m =
[[0.42, 2.19, -2.71, -5.39, -1.43, 0.82, 0.89, -0.74, 0.69, -2.36, -2.07, -1.60, 0.31, -1.63],
 [-1.11, 1.16, -1.89, -1.36, -0.26, 1.30, 1.12, -0.33, 1.06, -2.32, -1.02, -0.43, -1.10, 0.62],
 [-2.16, -0.81, -1.25, -0.71, -0.37, 2.18, 1.71, 0.58, 0.35, -3.14, -0.77, 0.11, 0.00, 0.58],
 [-1.58, -0.42, -2.91, -4.48, -2.51, 1.50, 3.24, -1.34, -0.25, -2.28, -5.29, -1.58, -0.69, 0.05],
 [0.74, 2.27, -5.08, -7.00, -2.44, -0.79, 0.98, 0.97, -0.65, -0.02, -0.72, -2.66, 1.56, -2.65],
 [1.14, 4.53, -0.34, -0.20, 1.79, 1.89, -1.93, -0.72, 2.29, -3.68, 1.58, -0.30, -1.08, -0.72],
 [-5.80, -5.97, 0.86, 7.58, 0.68, 4.47, 3.37, 2.58, -0.52, -2.83, 1.82, 2.59, -2.46, 7.48],
 [-1.42, 1.02, -1.77, -0.25, -0.03, 1.78, 0.74, 0.76, 0.39, -2.64, 1.37, -0.28, -0.24, 1.11],
 [-0.37, 0.44, -2.40, -3.83, -3.37, 0.45, 0.70, 0.50, 0.10, -1.30, -2.82, -1.65, -1.06, -0.96],
 [-1.88, -0.23, -2.51, -2.05, -1.69, 1.02, 1.43, 1.56, 0.18, -1.38, 1.01, -0.33, -0.09, 1.01],
 [-3.23, -1.80, -2.59, -2.42, -2.05, -0.52, 3.63, 1.33, -0.40, -1.41, 0.34, -0.85, 0.60, 0.62],
 [-7.08, -7.56, -1.76, 0.59, -3.21, 3.91, 7.46, 1.53, -1.55, -1.81, -3.31, -0.31, -1.42, 6.29],
 [1.36, 4.43, -1.06, -1.47, 1.19, 1.70, -1.54, -0.96, 2.27, -3.56, 0.73, -0.61, -1.13, -1.11],
 [-0.28, 2.25, 0.18, 3.04, 2.07, 2.60, -0.88, 0.17, 2.20, -3.39, 2.14, 0.12, -1.24, 2.03],
 [-2.84, -2.31, -0.15, 2.06, 0.34, 3.04, 2.05, 0.29, 0.63, -4.04, -1.56, 1.05, -2.26, 3.79],
 [-0.17, 1.60, -4.17, -6.77, -3.11, -0.08, 2.03, -0.14, -0.38, -1.58, -2.52, -2.14, 0.43, -2.13]]
Rows and columns are numbered from 0.
What is the entry in row 2 and column 1? -0.81
The entry in the top-right corner: -1.63
The minimum: -7.56
What is the entry at row 1, column 0? -1.11
What is the entry in the bottom-right corner? -2.13
The entry directly below the smallest entry: 4.43
What is the entry in row 0 and column 0? 0.42
What is the entry in row 0 and column 1? 2.19
What is the entry at row 0, column 2? -2.71
What is the entry just right of -0.77? 0.11
What is the bottom entry of the column that holds the smallest entry? 1.60
The entry just right of the smallest entry -> -1.76
The entry just left of 1.19: -1.47
The entry just right of -1.13: -1.11
The entry just left of -2.07: -2.36
The entry directly below -1.60 -> -0.43
What is the bottom-left entry? -0.17
The entry directly above 2.07: 1.19
The bottom entry of the column that holds the largest entry is -6.77
The entry directly above -0.71 is -1.36
What is the entry directly above the smallest entry? -1.80
What is the entry directly above -1.69? -3.37
The entry directly above 1.30 is 0.82
What is the entry directly below 1.33? 1.53
What is the entry at row 2, column 0? -2.16
What is the entry directly above -2.46? -1.08
What is the entry directly above -1.65? -0.28
What is the entry directly above 1.36? -7.08

arr =
[[-2.47  4.32 -2.38 -2.64  4.00 -2.45 -2.55  4.01  3.73  3.47 -2.35  3.78
   4.26  3.61  4.42]
 [-0.23  2.84  0.03 -0.37  2.71 -0.12 -0.24  2.60  2.55  2.34  0.13  2.58
   2.71  2.46  2.75]
 [ 2.36  0.67  2.76  2.28  0.78  2.54  2.41  0.52  0.74  0.63  2.90  0.74
   0.47  0.71  0.41]
 [ 2.75  0.48  3.18  2.66  0.61  2.94  2.81  0.33  0.58  0.48  3.34  0.58
   0.26  0.56  0.18]
 [-2.37  2.55 -2.41 -2.45  2.42 -2.38 -2.43  2.65  2.36  2.28 -2.40  2.39
   2.65  2.29  2.63]
 [ 0.69  2.06  0.99  0.57  2.00  0.82  0.70  1.81  1.86  1.68  1.10  1.88
   1.89  1.80  1.93]
 [-5.93  6.82 -6.05 -6.15  6.23 -6.01 -6.09  6.49  5.84  5.49 -6.09  5.92
   6.89  5.66  7.15]]
Which number is the median entry? 1.88
The maximum is 7.15
Which number is the entry just right of the centre entry? 0.58
The entry just left of 2.29: 2.65
The entry at the centre -> 0.33
Which number is the entry just left of 0.82? 2.00
The entry just left of 1.86 -> 1.81
The entry just left of 2.76: 0.67
The entry just right of 4.26 -> 3.61
Which number is the entry just left of the largest entry? 5.66
